Below is a small trained network, with its code and all its weights. Each question gives an input and a target symbol and asks what happens when units are switched off, that is, made to give their printed mean instead of their output.

import numpy as np


def w(rows, s, z=0):
    codes = np.array(rows[::2]) - 128.0
    scale = np.full(codes.shape[1], s)
    scale[-1] = z or s
    return codes * scale


def norm(h):
    return h / np.sqrt((h * h).mean(-1, keepdims=True) + 1e-5)


def f(y):
    return np.maximum(y, 0)


def softmax(a):
    e = np.exp(a - a.max(-1, keepdims=True))
    return e / e.sum(-1, keepdims=True)


def log_softmax(a):
    a = a - a.max(-1, keepdims=True)
    return a - np.log(np.exp(a).sum(-1, keepdims=True))


def net(x, mask):
    ids = ['ΛΠγδζηθμξστφψ'.index(c) for c in x.split()]
    T = len(ids)
    res = E[ids] + P[:T]
    r = norm(res)
    for j in range(2):
        rows = slice(3 * j, 3 * j + 3)
        q, k, v = (r @ M[0][rows].T for M in (Q, K, V))
        z = softmax(np.where(np.tri(T) > 0, q @ k.T / 3**0.5, -1e9)) @ v
        o = O[0][rows]
        res = res + np.where(mask[j], z, o[:, -1]) @ o[:, :-1]
    y = f(norm(res) @ A[0][:, :-1].T + A[0][:, -1])
    res = res + np.where(mask[2:14], y, B[0][:, -1]) @ B[0][:, :-1]
    return log_softmax(norm(res)[-1] @ U[:, :-1].T + U[:, -1])


Q, K, V, O, A, B = {}, {}, {}, {}, {}, {}
E = w([
[94,110,127],'Λ',
[108,213,156],'Π',
[129,140,140],'γ',
[148,100,172],'δ',
[153,136,138],'ζ',
[144,120,110],'η',
[97,138,163],'θ',
[167,122,75],'μ',
[108,149,81],'ξ',
[7,173,171],'σ',
[128,140,141],'τ',
[205,114,129],'φ',
[127,140,141],'ψ',
],0.017)
P = w([
[148,47,250],'0',
[148,74,202],'1',
[149,87,179],'2',
[157,98,152],'3',
[155,122,137],'4',
[157,132,122],'5',
[153,138,114],'6',
[149,147,107],'7',
[150,145,104],'8',
[147,147,86],'9',
[151,153,78],'10',
[146,145,89],'11',
[143,159,73],'12',
],0.0019)
Q[0] = w([
[176,185,135],'h1',
[240,98,104],'h1',
[178,53,1],'h1',
[136,51,90],'h2',
[15,182,60],'h2',
[167,14,22],'h2',
],0.0075)
K[0] = w([
[135,149,7],'h1',
[195,133,125],'h1',
[254,47,119],'h1',
[133,57,93],'h2',
[246,166,136],'h2',
[162,62,42],'h2',
],0.0071)
V[0] = w([
[158,253,153],'h1',
[109,120,158],'h1',
[118,130,90],'h1',
[115,160,141],'h2',
[139,200,207],'h2',
[137,122,121],'h2',
],0.0052)
O[0] = w([
[234,177,180,211],'h1',
[124,173,115,136],'h1',
[100,213,200,120],'h1',
[184,51,217,165],'h2',
[4,97,134,250],'h2',
[68,155,130,118],'h2',
],0.0039,0.0026)
A[0] = w([
[97,176,58,70],'n1',
[163,127,156,7],'n2',
[162,241,133,158],'n3',
[123,163,63,55],'n4',
[165,10,162,105],'n5',
[49,145,134,186],'n6',
[107,206,110,188],'n7',
[116,168,138,1],'n8',
[156,138,153,184],'n9',
[63,140,124,193],'n10',
[73,61,165,74],'n11',
[141,117,64,142],'n12',
],0.011,0.0028)
B[0] = w([
[98,75,66,193],'n1',
[22,40,3,140],'n2',
[88,75,139,240],'n3',
[58,119,98,179],'n4',
[133,229,88,174],'n5',
[174,65,84,254],'n6',
[62,68,148,231],'n7',
[120,107,176,145],'n8',
[66,117,148,183],'n9',
[155,26,102,231],'n10',
[219,166,132,190],'n11',
[10,244,200,188],'n12',
],0.0042,0.0053)
U = w([
[139,149,146,157],'Λ',
[174,35,69,113],'Π',
[123,112,150,108],'γ',
[148,191,182,221],'δ',
[121,145,129,11],'ζ',
[78,252,142,80],'η',
[129,55,185,99],'θ',
[146,187,56,128],'μ',
[93,107,101,253],'ξ',
[27,162,237,102],'σ',
[139,149,146,179],'τ',
[198,138,92,173],'φ',
[120,146,122,71],'ψ',
],0.017,0.0042)

Each question gives the input, a string of symbols that net reads in full, and the target symbol t.
The units are the heads (3 rows each of Q, K, V and O) and the neurons (one row each of A and B). Each row of codes is followed by its name. A weight is (code - 128) times the scale printed after its matrix; where a second scale follows, it is the last column's (O, A, B and U).
mask holds one flag per unit, heads first, then neurons. A switched-off unit (its flag False) gives its mean, the last column of its rows in O or B, instead of its output. The means were averaged over made-up inputs and are rounded, as every weight is.
A unit's drop is (log p(t) with every unit on - log p(t) with that unit switched off) / (log p(t) with every unit on - log p(t) with every unit switched off).
The circuit of an input: a set's keep is (log p(t) with only the set's units on - log p(t) with every unit switched off) / (log p(t) with every unit on - log p(t) with every unit switched off). Starting from the 12 units with the biggest drops (on a tie, the unit counted first), units are removed one at a time, each time the one whose removal leaves the highest keep (on an exact tie, the one counted first), for as long as the keep stays at least 0.8.
units of the circuit, in order: the units of the circuit, biggest drop first
unit that matters most: the unit with the biggest drop
top k neurons: the k neurons with the biggest drops, biggest first
heads that matter: for each layer, one digit per head in row order, 1 if its drop is at least 0.15 and else 0, layers parted by /
drop when u is switched off: that unit's drop, to one decimal
input γ Π Π μ Π Π ξ Λ δ δ Π, target σ: heads that matter	00
input τ ζ τ θ δ ζ, target ξ: heads that matter	11
input Π η τ θ ξ Λ γ Λ ψ ψ, target Π: top 2 neurons	n12, n6
input η Π τ Π ψ ζ ζ, target σ: units of the circuit, in order	n6, n10
input Π ξ τ ψ σ ξ ξ μ, target μ: units of the circuit, in order	n12, n10
input Π μ ψ γ, target σ: units of the circuit, in order	n10
input Λ ψ ψ ψ, target Π: top 3 neurons	n12, n6, n10
input σ γ ξ μ ψ μ ψ ψ τ ξ φ δ, target δ: units of the circuit, in order	n5, n10, n7
input Π Π γ, target σ: top 3 neurons	n6, n10, n2
input Π τ ξ ψ Π Π ψ ζ, target σ: top 4 neurons	n6, n10, n9, n1
input γ σ ψ η Λ η τ, target Π: drop when h2 is switched off	0.8
input μ τ ζ, target η: drop when h1 is switched off	0.3
input φ ξ Π γ Λ μ η, target η: drop when n12 is switched off	0.4
input ζ Λ τ, target Π: unit that matters most	h1
